A =
[[ 44  69 -22  81  28   8]
 [ 26   5 -20  50  33  91]
 [  2   5 -85  44 -23  24]
 [ 27  -6 -60  11  36 -19]
 [ 65 -22   6   7  41  24]]
Indices start at 0.
(0, 0)	44
(2, 3)	44
(1, 5)	91
(1, 3)	50
(4, 4)	41
(3, 5)	-19
(0, 4)	28
(1, 2)	-20
(2, 0)	2
(4, 2)	6
(4, 3)	7
(1, 1)	5
(0, 3)	81

arr =
array([[4829, 8967, 9413, 6824, 2850],
       [4064, 7291, 9538, 5944, 3685],
       [4998, 1722, 2650, 2916, 3821],
       [5151, 1526, 2239, 2815, 3695],
       [3414, 3951, 5789, 4355, 6477]])
arr[0,0] => 4829
arr[-3,-3] => 2650
arr[-3,-2] => 2916
arr[-3,-4] => 1722
arr[3,1] => 1526
arr[3,2] => 2239
arr[3] => [5151, 1526, 2239, 2815, 3695]
arr[-5,-2] => 6824
arr[-5,1] => 8967
arr[:, 3] => [6824, 5944, 2916, 2815, 4355]
arr[3,-5] => 5151
arr[4,1] => 3951
arr[-2,-2] => 2815
arr[-4,-1] => 3685
arr[-1,-2] => 4355
arr[2,0] => 4998
arr[-3] => [4998, 1722, 2650, 2916, 3821]

X =
[[-81  24  25  47 -29  23  76  23]
 [-96  77  82  47 -55  78  64  73]]
X[0, 0] = -81
X[1, 4] = -55
X[0, 5] = 23
X[0, 1] = 24
X[1, 0] = -96

data = ((-0.7, 0.6, 0.5, -0.4, 0.1, 0.2, 0.6, 0.4), (-0.3, 1.5, -0.1, -0.5, -0.1, 1.0, 0.2, 0.9), (0.2, 2.2, -0.3, -0.1, -1.0, 1.9, 0.2, 1.5), (1.0, 1.0, -1.1, -0.3, -0.1, 0.7, -0.9, 0.3), (0.8, -1.7, 2.2, 1.4, -1.4, -2.2, 2.0, -2.2), (-0.1, 0.2, 1.7, 0.7, -1.2, -0.1, 1.9, -0.1), (-0.1, 0.8, 0.5, 0.1, -0.6, 0.6, 0.6, 0.5), (1.4, -0.5, -0.7, 0.0, 0.3, -0.8, -0.8, -1.2), (0.9, 0.3, -0.8, -0.3, 0.3, 0.0, -0.8, -0.3), (1.6, 1.8, -1.5, 0.0, -0.8, 1.6, -1.1, 0.8), (-0.5, 0.5, 0.1, -0.6, 0.4, 0.0, 0.1, 0.1), (1.2, 2.0, -1.3, -0.1, -0.7, 1.7, -0.9, 1.0), (0.0, 1.0, 0.1, -0.1, -0.4, 0.7, 0.3, 0.5))
data[0][0]	-0.7
data[6][1]	0.8
data[1][0]	-0.3
data[8][1]	0.3
data[11]	[1.2, 2.0, -1.3, -0.1, -0.7, 1.7, -0.9, 1.0]
data[7][0]	1.4
data[:, 6]	[0.6, 0.2, 0.2, -0.9, 2.0, 1.9, 0.6, -0.8, -0.8, -1.1, 0.1, -0.9, 0.3]
data[8][5]	0.0
data[0][1]	0.6
data[5][4]	-1.2
data[2]	[0.2, 2.2, -0.3, -0.1, -1.0, 1.9, 0.2, 1.5]
data[4][0]	0.8
data[12][3]	-0.1
data[6][4]	-0.6
data[11][2]	-1.3
data[:, 5]	[0.2, 1.0, 1.9, 0.7, -2.2, -0.1, 0.6, -0.8, 0.0, 1.6, 0.0, 1.7, 0.7]
data[3][5]	0.7
data[1][2]	-0.1
data[:, 2]	[0.5, -0.1, -0.3, -1.1, 2.2, 1.7, 0.5, -0.7, -0.8, -1.5, 0.1, -1.3, 0.1]
data[0][5]	0.2
data[10][6]	0.1
data[11][6]	-0.9
data[7][6]	-0.8
data[11][4]	-0.7
data[2][5]	1.9
data[2][3]	-0.1
data[6][6]	0.6
data[9][4]	-0.8
data[7][1]	-0.5
data[12][4]	-0.4
data[6]	[-0.1, 0.8, 0.5, 0.1, -0.6, 0.6, 0.6, 0.5]
data[8]	[0.9, 0.3, -0.8, -0.3, 0.3, 0.0, -0.8, -0.3]
data[12][7]	0.5
data[6][3]	0.1
data[2][4]	-1.0
data[1][4]	-0.1
data[4][7]	-2.2
